(in the rows, 128 means zero)
Each name stands for a flat space through zero: a line, a plane or more. A row that begins with a name and a colon came from that space; any other row is followed by the name of the space it lies nearest, among the names in its block.
j928_j892: [128 142 137 139 139 122 172 117 148  98 101 142 154 100 156 108 122 105
 129  90 118 123 140 178 129 148 138 112 117 139 166]
j396_j536: [137 133 140  86 121 124 128 125 130 159 129 121 139 137  89 155 147 125
 132 112 114 141  83 132 145 100 161 147  73 111 160]
j928_j892: [146 148 133 110 153 141 141 130 190 140 100 127 124 133 140 150 109 116
 183 113 114 171 109 137 127 145 135 168  87  87 104]
j146_j968: [ 80 120 135 174 112  93 124 116 114 140 124  71 114 141  67 145 123 149
 107 158 166 175  79  83 117 117 189 169 119 132 103]
j24_j764: [149 109 161 135  98 174 121 152 114 124 135 109 108 133 150 132 114 161
 127 164 131 107 151  86 114 144  69 114 153 166 102]
j146_j968: [131 148 127 125 117 126 117 136 120 160 130  99 107 138  73 118  99 165
 137 171 136 131  95  85 103 142 112 162 137 103 105]
j928_j892: [108 147 123 150 113 125 152 109 145  87  87 132 148 105 142 113 113 122
 128 102 113 123 135 173 134 160 147 110 136 119 163]
j770_j56: [191 153 139 123 148 140 158 146 171 139  93 148 129 114 189 101 121 119
 146  64 115 114 119 157 118 115  83 134 127 106 137]
j146_j968: [132 132 127 141 134 113 130 125 137 140 121 111 116 128 128 132 124 126
 128 118 147 154 107 122 128 107 145 149 120 118 109]
j928_j892: [109 135 107 137  89 118 105 122  88 121 134 121 129 136  96 106 125 149
  97 142 127  91 126 118 129 130 123 108 171 117 148]
j396_j536: [125 124 127 155 112 153 121 137 136 101 117 123 116 134 162 120 106 140
 138 145 129 117 162 113 118 161  91 116 170 134  97]
j146_j968: [115 118 124 152 146 118 132 133 108 123 136 144 131 111 124 103 134 144
 108 148 131 106 138 123 103 142 113 114 160 155 135]
j928_j892: [178 143 146 138 126 121 163 132 114 132 125 117 117  96 169  88 114 121
 103  94 154 110 131 146 126  93  94 115 139 153 137]
j146_j968: [138 156 130 108 119 185 130 151 170 108 114 139 134 156 132 112  72 144
 197 172  83  98 172 109  97 237  48 134 155  92 101]
j146_j968: [148 118 130  94 152 118 130 129 110 153 146 159 139 107 123 131 167 121
 108 107 118 114 112 151 137  84 136 114 102 144 170]
j396_j536: [159 117 125 105  69 163  86 135  86 128 135 130 109 127 151 132 140 156
  98 125 117  79 141 123 156  90  84  82 165 135 145]
j146_j968: [153 148 124 108 112 155 127 135 165 118 107 133 133 152 161 129 110 113
 162  98 104 119 142 140 140 147 101 130 128  86 123]
j24_j764: [118 112 123 116 100 158  90 127 108 127 121 139 116 110 113 153 140 172
 121 161 104 113 122 122 135 130 120 104 144 136 143]
j24_j764: [109 121 110 117 157 104 126 118 132 128 141 156 150 134 122 135 157  98
 126 108 120 134 130 152 139 118 163 125 109 120 148]
j770_j56: [128 120 125 143  96 150  99 127 126 126  88 129 109 102 137 146 138 177
 114 126 113 124  99 130 133 112 126 114 151 123 141]
j396_j536: [131 134 133 120 135 120 137 131 129 140 131 127 135 132 112 124 130 126
 129 125 126 127 115 126 122 127 132 138 115 124 137]
j146_j968: [106 129 123 183 127 106 126 121 117 126 126  86  95 119 114 116  97 149
 117 167 175 161 121  93 107 131 138 152 159 138  73]
j770_j56: [143 118 127 121  92 146 103 133  71 128 155 123 106 113 126 112 123 159
  95 165 137  85 152 110 131 114  82  90 172 160 129]
j24_j764: [128 116 112 113 118 129 106 125  69 127 152 160 128  94 116 108 150 153
  85 149 117  74 144 143 132 111 105  76 164 160 172]
j396_j536: [ 88 142 126 143 127 101 141 121 133 129 127 104 145 154  70 123 114 125
 135 144 133 143 106 110 112 162 165 160 116 108 129]
j396_j536: [197 110 123 107 168 144 114 142 130 147 144 168  97  94 216 130 153 115
 124  96 140 125 154 150 143  59  80 105 136 149 102]
j146_j968: [170 131 110 117 117 132 118 120 107 116 136 145 111 102 192 109 131 108
 105  91 141 104 164 166 161  78  99  85 156 135 131]
j146_j968: [116 133 131 127 137 127 130 145 128 146 126 141 145 141  83 112 133 157
 131 149 103 101 104 106  92 163 112 142 137 118 150]
j24_j764: [134 144 115 115 133 121 127 125 124 136 129 139 129 120 113 113 122 132
 130 130 120 116 123 138 125 132 121 127 133 111 140]
j396_j536: [ 82 106 114 167 137 120 111 124 147 104 122 129 132 153 139 149 139 118
 134 134 134 155 142 114 127 146 159 136 141 125  97]
j396_j536: [ 24  90 137 174  92 139 117 122 143  73  95 130 181 170  92 170 163 142
 123 138  85 126 123 116 124 199 194 116 129 139 171]
j928_j892: [119 126 130 121 134 170 112 135 181 119  97 137 121 135 138 166 113 146
 185 153  96 156 131 120 121 179 119 147 117 102  97]
j770_j56: [143  91 148 110 120 187 101 163 115 134 116 184 138 110 143 140 175 191
 115 143  67  62 126 119 106 142  66  83 157 164 179]
j24_j764: [162 172 132 138 102 135 159 120 139 112  91 106 115  95 152  88  76 136
 134 109 134 117 129 156 126 142  96 123 148 111 134]
j24_j764: [131 147 128 137 125 124 158 112 162  95 102 123 142 126 169 123 110  87
 144  82 130 145 147 170 148 138 146 125 114 112 132]
j770_j56: [192 157 140 105 160 138 154 135 172 155 114 120 102 108 166 124  95 113
 170 107 141 162 119 140 126 112  99 162  96 105  90]
j24_j764: [149 138 132 121 133 134 137 138 122 134 135 133 126 123 132 105 116 133
 129 134 126 106 138 126 115 137  93 123 141 132 129]
j24_j764: [181 151 143  86 156 164 133 176 145 174 157 137 118 162 108  97  91 152
 180 179 108  92 138  71  74 183  24 162 140 106  88]
j770_j56: [176 144 139 125 144 132 150 143 145 141 127 126 118 126 166 103 111 116
 139 104 140 122 135 129 117 117  85 138 132 124 108]
j770_j56: [118 140 144 138 126 132 162 126 168 107  83 136 162 128 137 128 131 119
 142  85  98 127 111 159 124 159 148 131 106 115 170]
j928_j892: [ 65  98  81 136 124 124  68 108 105  98 157 147 122 144 116 159 145 122
 125 174 128 139 171 122 152 141 162 104 158 126 100]
j928_j892: [143 132 115 132 127 137 119 125 128 116 127 132 108 113 162 120 112 126
 133 131 137 128 155 137 135 125 105 115 152 126 103]
j396_j536: [178 134 160 130 104 201 142 157 152 104 100 130 111 113 197 111  87 158
 159 141 106  92 172 120 107 179  27 104 166 147 107]
j928_j892: [135 152 148 143 138 119 183 111 178 108  76 118 145  99 157 127 112 102
 146  72 126 163 108 179 135 135 164 142  86 120 151]
j396_j536: [ 70  87 134 157 131 134 124 126 138  91 109 160 166 134 137 156 177 129
 114 116  96 122 135 141 128 154 168 103 128 157 168]
j770_j56: [161 127 138 144 108 147 120 143 118 135 118 114 100 117 157 115 116 158
 116 131 140 113 126 108 118 111  82 122 162 139 108]
j770_j56: [159 147 135 123 109 142 140 127 134 124 103 125 121 104 151 115 112 137
 128 106 122 115 123 150 134 122 106 117 133 121 144]
j928_j892: [147 138 137  94 191 124 165 135 176 140 133 161 155 131 143 131 135  83
 171 100 109 147 133 157 121 145 132 150  74 117 134]
j770_j56: [167 125 138 105 139 157 122 145 135 147 123 149 115 109 151 131 132 149
 139 130 112 115 125 129 121 119  85 122 129 133 128]
j24_j764: [165 120 147 121 130 162 132 150 111 135 128 151 118  93 151 108 130 166
 118 146 112  84 140 125 105 134  60  99 156 165 143]
[187 172 158 154 135 117 184 150 136 153 120  82 105 121 138  62  66 137
 132 124 169 121 114 100  82 135  64 165 147 127  92]
j24_j764
[132 144 141 136 152 116 191 117 148  93 105 155 169  93 164  94 127  90
 124  76 114 111 149 196 126 151 135 103 113 149 184]
j928_j892
[110 120 130 148 150 135 137 136 125 113 135 143 131 115 125 111 117 142
 134 169 124 115 155 118  96 177 103 120 154 155 118]
j146_j968
[101 131 124 168 113 119 122 129 115 121 124 102 116 135 102 112 106 154
 118 163 145 128 123  95 105 153 125 139 164 129 105]
j146_j968
[160 151 127 113 154 128 134 143 158 163 117 132 119 132 120 118 115 138
 156 122 121 136  98 117 106 130 105 164 118  92 113]
j146_j968
[ 84  95 143 112 141 135 128 139 100 121 178 146 162 157  83 139 152 122
 126 182 110 103 160 100 111 176 129 114 117 173 145]
j770_j56
[115 121 121 122 149 121 120 126 141 136 132 139 132 134 117 146 141 122
 140 131 123 147 120 128 128 128 150 141 110 119 122]
j770_j56
[127 107 148 154 140 146 120 148 152 144 116 114 108 139 134 152 130 157
 144 151 135 157 108  83 102 135 118 159 128 138  84]
j770_j56
[ 92 140 137 173 115 108 149 110 165 111  89  78 127 140 115 145 102 120
 144 117 150 188  98 121 129 145 188 170 105 107 102]
j770_j56
[ 19 101  64 103 127  89  65  80  96 109 143 176 169 131  42 183 195 119
 104 145  88 139 111 170 174 124 252 100 106 103 198]
j770_j56
[ 94  87 109  96  97 143  76 128  58 107 199 152 142 163 110 141 162 118
  97 175 117  75 193 109 155 131 115  69 158 164 141]
j24_j764
[108 109 124 137 153  93 118 132 106 157 160 125 129 146  91 133 157 125
 105 140 149 141 105  98 117  98 158 149 118 140 119]
j24_j764
[138 135 105 102 161 118 121 128 135 137 153 153 130 138 134 121 129 100
 146 127 126 128 150 138 133 127 120 131 124 108 113]
j928_j892
[150 135 116 146 104 157 110 130 127 105 124 112  88 119 179 116  85 139
 140 151 147 125 174 118 133 139  75 112 180 126  70]
j396_j536
[163 155 134 118 163 120 161 128 145 144 130 123 115 102 137 105  95 116
 151 130 144 145 129 140 114 132 108 149 111 125 107]
j396_j536
[ 91 103 110 127  87 124  93 110  73 101 159 126 132 136 115 140 149 123
  88 146 134 106 160 130 162 111 152  83 151 153 146]
j24_j764
[128 119 126 146 139 123 120 137 135 136 127 128 122 141 137 129 137 131
 126 123 136 134 122 111 118 119 125 139 139 125 109]
j770_j56
[152 138 117 114 134 120 135 133 116 127 139 155 142 128 150  96 138 109
 114  96 120  88 146 152 132 115 101 104 145 124 155]
j770_j56
[114 149 121 128 110 120 127 121 141 131 105 116 137 141  95 129 118 136
 137 120 115 132  98 129 128 142 150 146 121  90 144]
j928_j892
[ 85 113 134 154 125 114 128 127 109 124 133 118 138 133  85 129 137 147
 109 158 132 127 115 105 109 148 152 132 135 149 138]
j146_j968
[191 122 142 111 131 169 116 158 125 152 123 150 101 104 171 118 131 165
 129 129 115  95 130 117 113 108  49 112 154 143 121]
j770_j56
[122 128 100 103 173  94 109 131 102 172 155 167 135 116  70 115 161 144
 112 145 117 111  94 127 109 107 138 136 127 116 156]
j24_j764
[124 140 133 108 101 128 118 130 133 150 120 108 135 159  83 144 130 139
 135 123 114 131  86 109 133 124 147 153 104  93 143]
j146_j968
[135 138 135 114 125 130 130 126 156 142 117 108 124 145 120 152 120 119
 153 116 128 162 104 122 138 122 149 160  92 100 112]
j146_j968

Rows lie near named flat spaces through zero. A row that begins with a name and a colon came from that space; any other row is followed by the name of its block's space that it lies nearest.
j718_j854: [136  95 170 126 142 106 130 158 101 114 113  99 133 123 140 116 146 124
 107 129 108 130 105 127 118 176  99 145 135 155 122]
j975_j723: [124 152 111  89 153  98 104 104 142  78 120  96 152 125 108  86 159  95
 109 161 128 140  88 138 167 121  97 100 107 116 129]
j718_j854: [138 131 134 109 112 134 130 129 114 144 131 177 105 102 183 119 118 154
 149  99 123 145 124 164 106 165 119 112 126 125 149]
j121_j646: [147 150 123 162 150 110 149 152 147 118 109  95 153 152 137 112 147 111
 143  77  89 138  94 126 128 149  93 100 127 192 125]
j689_j441: [109 131 109 149 131 136 134  96 131 124 125 140 136 140 128 138 120 106
 153 119 142 113 147 114 118 110 126 112 133 115 127]
j862_j303: [136 146  52 142 138 132 103 110 152 158 153 138 121 132 128 103 111 147
 156  79 127 116 152 103  89 125 166 122 120 125 136]
j430_j645: [132 149 125 135 163 122 149  73 205 114 151 107 120 116  97 131 122  99
 129 117 113 107 114 115 183 102 111 140 137 138 116]
j862_j303: [107 105 141  71 128 136  96 111  89 127 131 140 107 110 141 117 149 125
 125 188 147 122 152 137 129 137 118 127 121  86 156]
j121_j646: [116 166  82 106 114 133 120 149 129 137 132 144 152 136 141 107 134 160
 166 154  91 148 127 145 143 138 123  91 123 162 160]
j430_j645: [128 178 104 143 109 127 162 132 148 106 112 177 153 131 165 118 135 143
 174 113  96 154 120 163 163 137  94  68 122 170 137]
j689_j441: [123 123 130 104 179 117 124  97 164 112 135 102 121 125 112 107 163 101
 137 155  97 101 144 102 171 140  90 128 123 149 139]
j430_j645: [117 128  82 116 165 111  97  79 145 127 148 112 136 130 120 111 117 105
 152 115 138 116 100 118 121 126 126 126 132 101 151]
j975_j723: [151 136 106 155 133 111 120 145 162 156 148  89 149 135  99 134  63 141
 107  56 123 142  54 118  73 127 180 170 141 136 103]
j975_j723: [121 119 179 114 113 132 164 145 127 109 102 140 151 141 136 148 127 129
 145 144 106 131  96 150 153 130  98 149 121 148 125]
j862_j303: [130 153 133 128 119 143 132 121 152 139 122 142 122 127 123 136 101 116
 113 102 134 135 137 122  94 113 152 108 117 119 104]
j121_j646: [155  97 177 126 126  98 154 149 147  85 124 115 143 120  99 138 132 149
  90 145 126 129  74 144 194 124 122 208 120 128  96]
j121_j646: [125 135 108 130 128 130 130 110 147 138 151 144 113  98 142 106 115 150
 138 116 104 119 154 117 116 156 132 129 141 145 124]
j121_j646: [136 118 109 135 113 152 143 109 152 140 151 149  95 111 123 113 139 164
 142 123 123  88 198 102 145 112 147 176 117 129 115]
j975_j723: [150 115 153 110 138 137 124 174 108 156 112 161 101 133 170 127 151 149
 138 112 104 137 162 131 101 178 121 107 108 155 150]
j430_j645: [141 128 139 130 118 127 135 147 112 139 127 146 117 117 164 127 129 147
 139 106 118 145 115 156 121 158 114 117 135 144 144]
j121_j646: [165 100 111 108 142  87  89 155 104 131 147 151 112  94 164  95 124 177
 110 100 130 155  91 156 108 199 142 145 124 113 147]
j975_j723: [122 151 161 115 115 122 145 162 139 100  92 143 168 144 118 140 114 121
 107 149 108 158 103 136 128 131 126 101 110 147  98]
j862_j303: [125  80 137 144 141 107 120  97 115 127 160 118 107  90 131 130 108 134
 111 124 146 110 118 121 122 156 132 178 167 101 123]
j430_j645: [106 147  88 131 141 118 131  76 157  75 126 115 157 140  91 108 157  97
 142 167 140 105 139 111 193  78 107 119 114 112 118]
j862_j303: [163 121 151 166 127 110 114 172  86 142 109 119 116 134 151 148 116 113
  81  64 169 170  88 152  70 148 145  95 135 112 120]
j718_j854: [114 159 104 112 108 140 120 145  96 138 109 115 154 153 153 110 142 122
 166 124 117 149 101 155 105 125 105  83 121 148 163]
j862_j303: [127 133 111 116 119 159 107 133 121 167 131 103 110 143 114 117 129 125
 124 113 136 112 165  99  74 104 161 136 110 120 128]
j718_j854: [128 147 125 118 101 154 131 144 131 162 140 144 110 115 137 129 114 157
 128 129 113 135 156 132 109 130 150 122 131 142 131]
j975_j723: [137 150 182 145 112 141 157 177 112 136 105  99 111 118 148 122 159 117
  94 126  89 146 156 130 115 159  94  79 142 199 110]
j862_j303: [133 133 150 124 132 117 142 124 146 128 128 115 147 131 130 146  94 118
 135  98 120 144  46 157 127 130 117 146 139 131 132]
j718_j854: [105 167  67 128  90 151 121 131 129 150 134  97 165 148 114  97 105 143
 160 111 109 125 117 116  80  98 153 131 125 150 126]
j121_j646: [138 155 120 131 104 123 128 153 122 138 138 125 133 116 136 133 113 150
 115 125 126 165  87 166 136 130 136 110 145 138 138]
j689_j441: [124 113 199 113 105 134 153 169  98 126 102 113 142 135 139 151 126 127
 118 146 112 144  86 156 126 141 103 147 134 150 126]
j718_j854: [131 126 149 156 111 132 146 160 110 139 137 100 112 107 131 126 143 145
 101 143 105 131 156 123 135 150 119 128 161 175 117]
j718_j854: [132 103 164 138 171  93 127  83 157  72 143  58 112  96  69 118 161  78
  50 173 149 102 125  99 198 110 104 162 146 108  86]
j718_j854: [118 143 114  68 124 142 112 124 138 158 134 142 136 125 153 103  99 147
 170 111  91 133  98 140  80 155 131 134 111 137 155]
j689_j441: [117 122 130 155 117 124 145 118 124 115 126 117 146 130 123 134 116 121
 133 119 132 121 113 125 126 120 122 143 144 131 112]
j718_j854: [150 114  92 124  98 131 117  86 130 136 182 162  70  63 145  99 125 184
 119 116 164 113 157 150 154 122 156 181 136  78 132]
j718_j854: [116  69 190 164 101 111 150 109  65  82 119  78 127 102 126 130 142 101
  83 142 175 111 100 140 135 124  94 187 165  98  93]
j718_j854: [145 104 171 156 145 107 134 132 134  90 112 109 120 126  90 145 145  98
  55 142 161 123 145 103 151 112 136 140 122 106  77]
j975_j723: [166  78  86  84 197  92  66 110 126 116 137 142  96 125 141  70 182 138
 136 109 142  99 154 102 129 171 128 156  74  87 158]
j121_j646: [116 114 126 119 150 126 117 128 123 148 138 118 128 130 134 130 121 128
 147 134 106 120 127 115 112 156 122 132 144 143 150]
j862_j303: [138 104 155 132 139 119 136 138 118 123 121 111 129 138 129 140 139 121
 129 123 129 123 102 135 142 133 110 154 130 132 135]
j430_j645: [ 85 170 147 125  61 162 155 151 120 117 103  94 178 148  87 140 106 119
 107 182 118 141 123 125 117  70 142 121 131 148  88]
j975_j723: [163 107 125 148  98 121 131 139  93 125 135 118 105 114 149 111 150 156
 119  88 165 130 103 164 139 119 127 172 124 107 133]
j975_j723: [137 132 160 150 111 126 147 130 115 107 129 100 102  97 126 120 163 118
  79 148 139 132 149 138 165 122 104 117 148 140 107]
j430_j645: [119 126 104 112 113 108 104 120  68  75 111 120 146 132 136  98 186 116
 125 180 174 143 111 166 178 105  94 101 113  86 153]
j862_j303: [ 93 117 103  85 130 158 104 103 113 166 152 136 113 127 135 124 128 139
 175 172 117 101 170 113 116 128 132 137 135 116 174]
j689_j441: [128 127 149 116 124 122 127 114 138 113 142 101 117 101 102 125 130 123
  85 160 138 128 118 132 159 113 129 150 139 114 110]
j689_j441: [103 134  95 173 153 124 146  76 164 112 140 102 148 140 101 130 122  94
 157 120 121  94 139  90 148 103 113 128 153 142 116]
j689_j441: [116 126 165 133  91 135 147 126 102 119 123 107 131 112 131 136 118 119
 108 136 143 137  98 154 125 115 115 142 149 120 114]
j689_j441: [111 131 142 117 147 144 121 116 152 149 129 136 124 140 104 163  99 104
 121 144 131 121 148 102 109 112 153 117 129 113 122]
j430_j645: [154 119 137 121 126 108 124 159  82 119 114 155 115 118 190 109 165 147
 143 109 127 158 105 179 138 179  87  96 122 138 165]
j862_j303: [103 126  57 116 142 132 102  70 139 133 159 156 122 115 133  99 124 140
 176 139 130  97 172 104 126 129 138 129 130 102 151]
j975_j723: [ 92 108  73 172 119 160 141  72 143 147 147 164 136 152 109 155  93 134
 193 118 151  69 196  76 110  79 167 170 137  97 121]
j121_j646: [102 112 129 125 137 143 133 103 133 134 133 120 133 143 110 145 126 113
 154 154 127  97 148 104 137 107 124 152 135 121 136]
j975_j723: [152 119 131 133 172 124 121 126 164 154 149 121  88 115 122 127 137 129
 114 109 107 111 165  96 130 154 135 133 132 149 129]
j862_j303: [138  98 138 112 146 112 108 117 102 106 120 142 111 120 142 117 157 118
 116 137 159 124 136 135 138 141 115 129 111  89 136]
j975_j723: [123 120  88 119 164 111  88  96 137 117 143 123 120 120 108 103 138 114
 114 144 145 112 160  94 124 131 144 118 121  97 126]
j718_j854: [110 114 164 136  84 155 145 168  70 154 119 110 126 133 144 149 133 142
 132 154 124 132 137 143 110 130 119 138 154 150 141]
j862_j303: [161 118 112 107 159 115 114 130 141 103 111 154 115 145 133 100 183 132
 138 119 134 116 157 121 162 128 117 127  70 115 137]
j689_j441: [127 120 133 113 162 121 126 132 155 127 119 108 148 152 110 124 126 114
 141 122  97 113 113 100 119 139 123 146 112 150 125]
j689_j441: [138 120 113 106 134 123 103 116 128 126 139 152 106 109 131 112 133 141
 113 136 146 127 152 126 128 134 147 130 112  95 129]
j430_j645: [123 124  74 119 134 130  89  89 117 130 148 150 111 127 117 127 136 127
 134 148 185 118 158 126 143  89 158 122 117  57 151]
j121_j646: [111 136  77 137 108 140 105 128 110 158 144 138 131 121 138 108 100 152
 142 113 125 126 161 107  62 142 165 117 139 128 127]
j689_j441: [126 139  82 170 141 125 143 133 156 137 132 115 161 163 114 132 119 135
 174  96 100 114 120 104 132 118 132 136 135 169 133]
j430_j645: [110 127  69 123 115 137 100 119  98 141 133 159 137 139 146 110 124 148
 169 128 143 122 157 122  93 128 149 114 119 104 151]
j121_j646: [151 146  72 159  97 152 127 161 128 150 122 142 116 138 138  78 147 172
 136  72 112 111 216  85  68 130 169 125  92 163  97]
j121_j646: [ 97 139 186 127 115 160 160 139 135 135 110  88 147 160  83 186 123  89
 117 187 123 123 123 121 158  72 118 130 144 144 120]
j689_j441: [123 159  51 184 115 116 139  73 171  81 154 100 152 129  65 115 139 121
 120 143 168 107 134 113 211  37 146 146 136 102  97]
j430_j645: [140 121 155 131 109 121 132 138 113 123 141  97 113 101 122 127 133 137
  87 140 140 140 102 151 150 126 124 153 148 124 120]
j430_j645: [142 105 166 130 134 118 122 119 130 105 138  89 102 112  76 148 150 108
  52 174 177 120 133 122 184  83 142 167 131  83 101]
j430_j645: [135 158 113 109 150 144 129  96 180 129 133 130 111 136 107 124 149 107
 138 132 126 113 156 116 166  88 124 110 101 123 134]
j862_j303: [143 100 191 152 114 126 147 168  89 110  94  47 138 156 102 138 161  94
  81 121 149 124  92 127 125 101 109 168 124 138 100]
j121_j646: [147 146 150 146  99 146 166 156 154 155 152 104 112 117 112 155 125 161
 119 134 105 135 112 152 184 102 131 163 154 170 131]
j975_j723: [108 127 107 128 108 149 119 123  77 129 115 148 116 133 160 109 167 126
 156 147 143 118 192 127 114 128 110  89 121 121 150]
j689_j441: [135 118 137 105 147 110 121 114 134  96 126 113 122 113 122  98 161 118
 111 148 124 120 126 127 161 138 103 138 114 124 123]
j718_j854: [102 152 123 126  82 155 137 113 111 133 114 131 149 137 134 130  96 115
 144 112 146 134 111 142  79  94 138 118 126 110 117]
[139 121  97 117 119 116  96 141  97 122 122 152 131 128 143 105 131 148
 122 117 155 143 129 137  98 139 151 120 104  94 132]
j121_j646
[137 146 108 115 138 139 110 125 118 162 145 143  84 106 171 107 153 136
 146 114 116 137 164 142 119 160 111  75 135 143 170]
j689_j441
[126  68 211 151 126 111 152 144 104 107 125  69 128 111 100 149 124 115
  68 150 131 111 102 113 134 143 116 206 163 136  85]
j430_j645
[120 129 134 105 113 109 112 142 106 106 114 129 164 132 123 128 105 128
 111 145 143 158  68 154 115 129 137 128 122 102 123]
j975_j723
[121 108 143 116 140 129 121 121 144 147 148 122 120 114 112 140  94 135
 114 135 118 116 127 108 107 143 152 165 143 122 118]
j689_j441
[ 97 138 107 126 108 106 106 128  90  98 112 119 193 152 111 146  92 108
 123 156 169 165  45 159 115 100 140 108 138  81 132]
j121_j646
[110 166  71 175  67 161 153 103 151 142 154 136 133 112 111 115  92 161
 139 108 130 111 174 109 109  81 172 143 146 137  90]
j121_j646
[128 123 120 119 113 141 124 140  99 101 101 151 124 148 125 115 189 131
 129 174 152 116 195 120 164  97 122 113  87 109 128]
j430_j645
[162  93 207 151 105 117 161 202  97 121  95 107 130 127 146 128 133 148
  84  87 106 141 102 134  91 175 119 171 124 174  86]
j975_j723
[127 137  65 124 128 124  85 126  96 113 112 150 131 140 138  81 161 128
 130 127 156 128 187 106  91 128 147  79  90  99 128]
j975_j723
[134 144  87 126 151 128 122 136 159 126 113 130 159 178 106 124 139 123
 164 115 115 118 129 105 136 102 138 123  89 139 135]
j689_j441
[152 114 113  97 130 133 116 188  97 168 111 161 133 157 189 104 143 178
 196  80  83 138 115 147  81 189 118 131  94 170 180]
j689_j441
[ 98 147 161 121 114 150 149 123 129 139 111 129 145 137 136 152  98 100
 143 130 110 135 114 132  95 126 114 100 142 145 124]
j718_j854
[133 140 130 141 102 163 160 137 152 174 144 162 103 115 154 135 100 168
 160  89  90 117 168 122 100 144 143 141 138 169 125]
j430_j645
[102 159 138 128  93 129 145 136 114 104 110  84 176 141 111 127 120 108
 123 153 121 150  68 153 137  99 106 116 142 146 118]
j862_j303
[149 132 123 148 139 138 145 133 174 139 133 144 111 132 114 130 129 143
 127 102 109 108 176  94 133 124 149 143 112 152 104]
j862_j303
[144  95 161 171 109 126 142 149  90 120 123 102  99 106 135 115 156 133
  82 115 142 114 171 111 112 145 124 152 143 140  92]
j975_j723
[136 112  91 115 108 137 112 162 107 160 128 155 144 151 147 116 107 182
 171  96 117 126 122 127  76 143 165 167 104 129 146]
j718_j854
[107 146 139 125 117 149 132  90 123 138 139 110 106 107 132 133 126  97
 123 138 143 125 138 137 125 108 111 102 152 116 135]
j689_j441
[152 123 101 124 159 101 101 133 137 110 133 119 121 126 115 101 159 131
 105 131 135 128 138 115 150 137 134 124 108 120 127]
j430_j645
[164  77 174 133 141 104 105 149  93 132 126 116  98 114 133 144 121 124
  69  96 176 140  95 139  94 151 149 164 128  81 116]
j121_j646
[140 120 137 132 118 118 138 123 136 118 143 128 123 112 120 138 119 144
 115 131 141 132  98 150 164 117 131 163 137 114 124]
j121_j646
[170 111  97 141 149 110 110 133 146 130 140 103 113 130 114  94 144 144
 115  74 135 110 126 106 119 130 150 173 104 125 116]
j862_j303
[112  92 159 125 135 130 118 154  97 180 139  97 132 128 143 151  77 133
 136 107 103 129  87 120  47 180 139 161 170 148 144]
j975_j723
[173 116 167 104 126 126 143 129 144 121 146 151  77 100 135 147 163 153
 109 145 152 136 113 182 229 108 112 165 116 101 152]
j121_j646
[168 126 127 105 180 106 107 137 158 123 130 119  97 119 130  92 173 124
 105 112 106 125 148 111 146 164 115 114  98 147 132]
j975_j723
[102 117 194 156 106 141 170 109 128 107 112  97 138 125 102 163 106  86
  96 142 141 114 121 117 125  98 115 151 156 126  80]
j862_j303
[108 136  97 118 114 160 120 121 132 146 126 138 132 149 112 121 127 134
 150 142 127 104 186  92 101  99 157 131 106 122 123]
j430_j645
